Below are the code and all the weights of a small trained network. Each question names an input and a target symbol and asks about switching units off, where a switched-off unit gives its printed mean instead of its output.

import numpy as np


def w(rows, s, z=0):
    codes = np.array(rows[::2]) - 128.0
    scale = np.full(codes.shape[1], s)
    scale[-1] = z or s
    return codes * scale


def softmax(a):
    e = np.exp(a - a.max(-1, keepdims=True))
    return e / e.sum(-1, keepdims=True)


def log_softmax(a):
    a = a - a.max(-1, keepdims=True)
    return a - np.log(np.exp(a).sum(-1, keepdims=True))


def net(x, mask):
    ids = ['Πγζμξσ'.index(c) for c in x.split()]
    T = len(ids)
    res = E[ids] + P[:T]
    u = 0
    for l in range(3):
        r = res
        for j in range(3):
            rows = slice(3 * j, 3 * j + 3)
            q, k, v = (r @ M[l][rows].T for M in (Q, K, V))
            z = softmax(np.where(np.tri(T) > 0, q @ k.T / 3**0.5, -1e9)) @ v
            o = O[l][rows]
            res = res + np.where(mask[u + j], z, o[:, -1]) @ o[:, :-1]
        u += 3
    return log_softmax(res[-1] @ U[:, :-1].T + U[:, -1])


Q, K, V, O = {}, {}, {}, {}
E = w([
[49,86,189,109,86,88,42,152],'Π',
[119,159,162,24,29,131,116,147],'γ',
[220,161,250,139,82,90,116,74],'ζ',
[91,215,152,150,182,119,187,131],'μ',
[188,35,105,32,73,248,100,13],'ξ',
[225,138,54,158,193,59,114,184],'σ',
],0.011)
P = w([
[127,128,132,80,158,100,120,100],'0',
[146,124,126,55,184,90,121,101],'1',
[104,193,143,156,170,195,42,155],'2',
[120,208,88,130,168,157,82,88],'3',
[173,156,97,67,206,113,133,86],'4',
[133,117,129,175,189,193,136,221],'5',
[150,187,17,199,153,178,146,130],'6',
[253,89,54,126,156,111,147,148],'7',
[131,106,134,164,205,200,167,220],'8',
],0.012)
Q[0] = w([
[101,92,165,152,102,120,142,139],'L0H1',
[108,133,65,75,139,106,125,147],'L0H1',
[150,107,140,150,178,148,69,130],'L0H1',
[162,124,90,115,160,139,130,149],'L0H2',
[73,134,153,126,90,171,128,162],'L0H2',
[152,160,97,68,157,150,98,181],'L0H2',
[134,61,144,171,169,189,99,137],'L0H3',
[160,101,146,119,4,109,74,80],'L0H3',
[89,97,109,163,144,247,86,109],'L0H3',
],0.027)
K[0] = w([
[126,120,161,96,129,126,90,180],'L0H1',
[101,155,42,118,107,106,112,106],'L0H1',
[133,92,148,173,172,141,88,126],'L0H1',
[147,114,132,136,149,163,155,159],'L0H2',
[77,118,148,48,109,99,98,183],'L0H2',
[134,147,97,102,121,171,165,176],'L0H2',
[79,108,136,83,147,35,115,44],'L0H3',
[145,25,218,80,254,218,152,222],'L0H3',
[92,117,89,51,172,64,196,21],'L0H3',
],0.02)
V[0] = w([
[109,143,128,73,128,134,141,160],'L0H1',
[156,170,96,108,75,173,114,209],'L0H1',
[138,63,148,241,185,88,117,2],'L0H1',
[136,127,120,128,119,130,139,130],'L0H2',
[209,118,221,239,61,82,133,55],'L0H2',
[125,147,157,142,176,135,130,88],'L0H2',
[118,138,153,130,117,140,113,146],'L0H3',
[123,111,133,122,121,120,120,122],'L0H3',
[130,128,78,124,126,100,146,71],'L0H3',
],0.0086)
O[0] = w([
[134,122,150,111,96,136,171,117,108],'L0H1',
[203,149,163,32,128,130,180,149,129],'L0H1',
[60,134,56,230,185,116,3,141,156],'L0H1',
[115,130,120,131,123,128,132,118,122],'L0H2',
[154,107,186,32,53,134,239,119,251],'L0H2',
[165,138,160,71,149,134,131,137,205],'L0H2',
[139,141,149,110,109,151,129,128,162],'L0H3',
[130,129,136,144,133,121,149,131,131],'L0H3',
[105,103,106,177,201,92,120,123,83],'L0H3',
],0.0051,0.0029)
Q[1] = w([
[132,161,125,102,167,166,89,82],'L1H1',
[162,194,85,158,96,167,190,93],'L1H1',
[86,189,130,212,126,212,40,153],'L1H1',
[197,69,73,110,154,50,140,161],'L1H2',
[108,138,162,75,169,129,138,117],'L1H2',
[92,115,218,145,87,206,145,165],'L1H2',
[231,65,106,44,133,64,183,127],'L1H3',
[45,115,208,107,77,102,226,116],'L1H3',
[149,254,125,55,152,115,107,81],'L1H3',
],0.03)
K[1] = w([
[148,170,78,109,109,118,115,102],'L1H1',
[167,157,112,145,88,147,185,89],'L1H1',
[129,180,115,88,84,48,91,3],'L1H1',
[165,70,116,163,149,180,175,191],'L1H2',
[158,177,146,111,161,167,93,134],'L1H2',
[90,124,205,80,123,66,100,120],'L1H2',
[224,93,157,178,175,187,175,147],'L1H3',
[165,173,246,158,134,105,104,67],'L1H3',
[150,203,47,152,94,157,163,86],'L1H3',
],0.036)
V[1] = w([
[84,137,180,95,155,123,74,149],'L1H1',
[137,130,168,159,136,174,142,133],'L1H1',
[154,94,161,139,179,203,157,201],'L1H1',
[171,39,151,109,105,245,65,125],'L1H2',
[212,111,103,133,65,49,63,221],'L1H2',
[124,145,222,129,128,114,113,206],'L1H2',
[91,91,105,123,121,125,116,179],'L1H3',
[163,97,198,165,170,152,137,123],'L1H3',
[75,97,42,43,144,129,152,190],'L1H3',
],0.012)
O[1] = w([
[140,137,136,176,136,183,166,121,171],'L1H1',
[111,133,148,126,164,149,122,158,148],'L1H1',
[49,108,191,127,223,120,146,100,94],'L1H1',
[187,54,118,116,80,59,40,214,158],'L1H2',
[142,240,81,144,107,153,56,3,150],'L1H2',
[150,220,76,218,81,243,139,120,175],'L1H2',
[130,178,137,96,155,163,44,139,14],'L1H3',
[139,109,43,179,165,159,181,96,182],'L1H3',
[144,211,151,64,164,200,73,167,1],'L1H3',
],0.0066)
Q[2] = w([
[124,131,193,130,109,185,139,191],'L2H1',
[148,124,148,93,244,137,117,115],'L2H1',
[139,4,93,122,82,157,55,146],'L2H1',
[27,164,132,140,102,113,164,193],'L2H2',
[73,73,73,69,98,182,101,115],'L2H2',
[194,116,223,137,85,168,164,107],'L2H2',
[161,64,123,99,153,94,64,102],'L2H3',
[77,125,148,52,232,81,144,25],'L2H3',
[173,167,93,135,96,105,88,96],'L2H3',
],0.027)
K[2] = w([
[102,144,190,88,93,168,119,149],'L2H1',
[127,145,143,96,179,77,74,99],'L2H1',
[118,13,96,98,113,165,96,114],'L2H1',
[85,168,105,120,100,136,173,184],'L2H2',
[110,90,68,85,97,159,105,157],'L2H2',
[204,103,169,132,98,110,158,116],'L2H2',
[139,111,149,147,128,182,64,109],'L2H3',
[129,180,99,150,252,126,134,192],'L2H3',
[165,153,100,119,90,113,87,120],'L2H3',
],0.034)
V[2] = w([
[167,107,68,128,142,252,110,102],'L2H1',
[135,43,113,180,133,136,148,56],'L2H1',
[107,109,103,124,129,124,171,147],'L2H1',
[104,136,155,3,121,44,232,25],'L2H2',
[153,123,91,68,82,88,116,72],'L2H2',
[66,127,70,117,112,71,189,140],'L2H2',
[72,114,254,101,121,132,152,132],'L2H3',
[184,183,92,126,120,42,87,112],'L2H3',
[144,138,84,157,244,130,170,181],'L2H3',
],0.0079)
O[2] = w([
[43,108,160,145,85,76,118,134,167],'L2H1',
[94,109,88,172,45,105,198,158,175],'L2H1',
[154,161,143,196,96,77,132,96,113],'L2H1',
[240,253,59,70,170,161,189,152,255],'L2H2',
[156,199,120,109,205,129,183,131,225],'L2H2',
[118,114,21,116,214,189,17,136,140],'L2H2',
[74,80,190,206,141,177,152,173,92],'L2H3',
[181,188,82,142,84,133,106,37,179],'L2H3',
[109,124,220,64,184,46,228,107,59],'L2H3',
],0.0041,0.0094)
U = w([
[42,101,137,120,70,149,101,118,253],'Π',
[153,150,132,67,101,253,127,195,95],'γ',
[134,99,26,133,55,163,213,138,67],'ζ',
[74,100,128,89,170,177,207,148,184],'μ',
[145,61,95,69,119,114,129,171,113],'ξ',
[79,145,89,63,124,99,135,64,74],'σ',
],0.0051,0.0055)

Each question gives the input, a string of symbols that net reads in full, and the target symbol t.
The units are the heads (3 rows each of Q, K, V and O). Each row of codes is followed by its name. A weight is (code - 128) times the scale printed after its matrix; where a second scale follows, it is the last column's (O and U).
mask holds one flag per head, layer by layer. A switched-off head (its flag False) gives its mean, the last column of its rows in O, instead of its output. The means were averaged over made-up inputs and are rounded, as every weight is.
A unit's drop is (log p(t) with every unit on - log p(t) with that unit switched off) / (log p(t) with every unit on - log p(t) with every unit switched off).
The circuit of an input: a set's keep is (log p(t) with only the set's units on - log p(t) with every unit switched off) / (log p(t) with every unit on - log p(t) with every unit switched off). Starting from all 9 units, units are removed one at a time, each time the one whose removal leaves the highest keep (on an exact tie, the one counted first), for as long as the keep stays at least 0.8.
units of the circuit, in order: the units of the circuit, biggest drop first
unit that matters most: the unit with the biggest drop
heads that matter: for each layer, one digit per head in row order, 1 if its drop is at least 0.15 and else 0, layers parted by /
input ξ γ γ ζ ζ γ σ Π, target σ: units of the circuit, in order => [L1H2; L2H3]
input ξ ξ Π Π γ ζ ζ γ ζ, target ζ: heads that matter => 000 / 001 / 000
input γ γ ξ γ ζ σ, target Π: units of the circuit, in order => [L2H2; L0H2; L1H3]
input γ ζ ξ ζ γ μ, target Π: heads that matter => 010 / 000 / 010
input ζ ζ ζ ξ ζ ζ μ, target μ: heads that matter => 001 / 010 / 001
input ζ ζ ζ ζ ζ γ σ μ, target σ: unit that matters most => L0H2
input ζ ξ ζ ζ ζ γ γ γ γ, target μ: heads that matter => 100 / 100 / 001
input Π ζ ζ σ, target σ: heads that matter => 000 / 010 / 001
input ξ μ μ γ γ, target μ: heads that matter => 100 / 010 / 001
input γ ζ ζ ζ γ ξ Π, target Π: units of the circuit, in order => [L2H2; L0H2]
input ζ μ ζ ζ μ ζ σ ξ, target σ: units of the circuit, in order => [L1H2; L2H3]
input Π μ ζ ζ ζ ζ μ ζ γ, target Π: heads that matter => 010 / 101 / 010
input ζ μ Π ξ ζ ζ ξ ξ γ, target Π: units of the circuit, in order => [L0H2; L2H2]
input γ ζ ζ, target γ: units of the circuit, in order => [L1H3; L2H2]
input σ ζ ζ γ ζ ζ ζ σ ζ, target μ: units of the circuit, in order => [L0H2; L1H1; L2H3]
input Π ζ Π, target γ: heads that matter => 100 / 111 / 000
input ζ ζ σ ξ μ, target σ: unit that matters most => L2H3
input Π γ ξ, target Π: units of the circuit, in order => [L2H2; L0H2]
input ζ μ ζ σ ζ σ Π ζ, target σ: heads that matter => 000 / 110 / 001
input γ γ μ ζ Π, target μ: unit that matters most => L1H2
input σ ζ ξ ζ Π, target ξ: heads that matter => 000 / 010 / 000
input ζ ξ ζ ξ Π, target ξ: heads that matter => 010 / 010 / 000
input ζ γ σ ζ γ γ, target ζ: heads that matter => 110 / 001 / 000
input γ γ σ Π Π, target σ: units of the circuit, in order => [L2H3; L1H2]
input ζ γ ξ ξ μ ζ ζ σ σ, target γ: heads that matter => 010 / 101 / 000
